Below is a small trained network, with its code and all its weights. Each question gives an input and a class and asks what happens when units are switched off, that is, made to give their printed mean instead of their output.

import numpy as np


def w(rows, s, z=0):
    codes = np.array(rows[::2]) - 128.0
    scale = np.full(codes.shape[1], s)
    scale[-1] = z or s
    return codes * scale


def norm(h):
    return h / np.sqrt((h * h).mean(-1, keepdims=True) + 1e-5)


def f(y):
    return y / 2 * (1 + np.tanh(0.7978845608 * (y + 0.044715 * y**3)))


def log_softmax(a):
    a = a - a.max(-1, keepdims=True)
    return a - np.log(np.exp(a).sum(-1, keepdims=True))


def net(x, mask):
    res = np.array(x, float).reshape(1, 2) / 4 @ E
    u = 0
    for l in range(4):
        y = f(norm(res) @ A[l][:, :-1].T + A[l][:, -1])
        res = res + np.where(mask[u : u + 3], y, B[l][:, -1]) @ B[l][:, :-1]
        u += 3
    return log_softmax(norm(res)[-1] @ U[:, :-1].T + U[:, -1])


A, B = {}, {}
E = w([
[96,244,2],'x0',
[2,7,83],'x1',
],0.005)
A[0] = w([
[231,248,79,171],'L0N0',
[63,52,107,2],'L0N1',
[186,114,179,148],'L0N2',
],0.011,0.0064)
B[0] = w([
[242,132,25,254],'L0N0',
[2,65,35,150],'L0N1',
[182,149,187,176],'L0N2',
],0.0092,0.0085)
A[1] = w([
[26,2,224,2],'L1N0',
[86,68,179,15],'L1N1',
[201,172,235,208],'L1N2',
],0.0099,0.0075)
B[1] = w([
[253,118,154,185],'L1N0',
[243,13,60,125],'L1N1',
[53,150,194,255],'L1N2',
],0.011,0.006)
A[2] = w([
[50,64,116,1],'L2N0',
[247,162,229,2],'L2N1',
[227,132,135,45],'L2N2',
],0.011,0.0036)
B[2] = w([
[67,52,203,165],'L2N0',
[8,54,121,254],'L2N1',
[211,79,143,216],'L2N2',
],0.015,0.0045)
A[3] = w([
[156,196,102,14],'L3N0',
[72,246,124,134],'L3N1',
[17,74,94,7],'L3N2',
],0.012,0.0016)
B[3] = w([
[191,197,127,150],'L3N0',
[186,254,171,141],'L3N1',
[7,88,102,254],'L3N2',
],0.01,0.0052)
U = w([
[105,230,167,8],'0',
[197,19,160,147],'1',
[143,212,133,4],'2',
[148,234,145,4],'3',
[96,163,247,129],'4',
[29,68,156,227],'5',
[245,232,40,179],'6',
[48,248,57,87],'7',
],0.017,0.014)

Each question gives the input, the list of numbers given to net, and the class t.
The units are the neurons (one row each of A and B). Each row of codes is followed by its name. A weight is (code - 128) times the scale printed after its matrix; where a second scale follows, it is the last column's (A, B and U).
mask holds one flag per neuron, layer by layer. A switched-off neuron (its flag False) gives its mean, the last column of its row in B, instead of its output. The means were averaged over made-up inputs and are rounded, as every weight is.
A unit's drop is (log p(t) with every unit on - log p(t) with that unit switched off) / (log p(t) with every unit on - log p(t) with every unit switched off).
The circuit of an input: a set's keep is (log p(t) with only the set's units on - log p(t) with every unit switched off) / (log p(t) with every unit on - log p(t) with every unit switched off). Starting from all 12 units, units are removed one at a time, each time the one whose removal leaves the highest keep (on an exact tie, the one counted first), for as long as the keep stays at least 0.8.
circuit, biggest first: the units of the circuit, biggest drop first
unit that matters most: the unit with the biggest drop
k most important neurons: the k neurons with the biggest drops, biggest first
k most important neurons of layer l: the k neurons of layer l with the biggest drops, biggest first
drop when u is switched off: that unit's drop, to one decimal
input [0,-2], class 6: circuit, biggest first	(L0N0)
input [-7,4], class 1: 2 most important neurons	(L1N0; L1N1)
input [-5,7], class 1: 4 most important neurons	(L1N0; L0N0; L2N1; L1N2)
input [-5,-4], class 5: 4 most important neurons	(L2N1; L0N2; L0N1; L3N0)
input [-5,4], class 1: circuit, biggest first	(L0N0; L1N0; L3N2)
input [-6,7], class 1: circuit, biggest first	(L2N1; L3N2)
input [-2,3], class 1: 2 most important neurons	(L0N0; L1N0)
input [-3,-6], class 5: 4 most important neurons	(L2N1; L1N2; L1N0; L0N2)
input [-6,8], class 1: 4 most important neurons	(L1N0; L0N0; L2N1; L1N2)
input [-6,6], class 1: 3 most important neurons	(L1N0; L0N0; L1N2)
input [-4,3], class 1: 3 most important neurons	(L0N0; L1N0; L1N2)
input [-2,1], class 1: circuit, biggest first	(L0N0; L1N0)
input [-8,5], class 1: 2 most important neurons	(L1N0; L1N1)
input [-6,-4], class 4: 2 most important neurons of layer 3	(L3N1; L3N2)
input [7,3], class 6: circuit, biggest first	(L2N1)
input [-3,-1], class 4: 2 most important neurons	(L0N0; L1N2)
input [-4,-8], class 5: 3 most important neurons	(L2N1; L1N2; L1N0)
input [-8,-8], class 5: drop when L2N1 is switched off	0.9
input [-5,-6], class 5: drop when L2N1 is switched off	1.0
input [1,-3], class 6: drop when L0N0 is switched off	1.9
input [1,-2], class 6: unit that matters most	L0N0
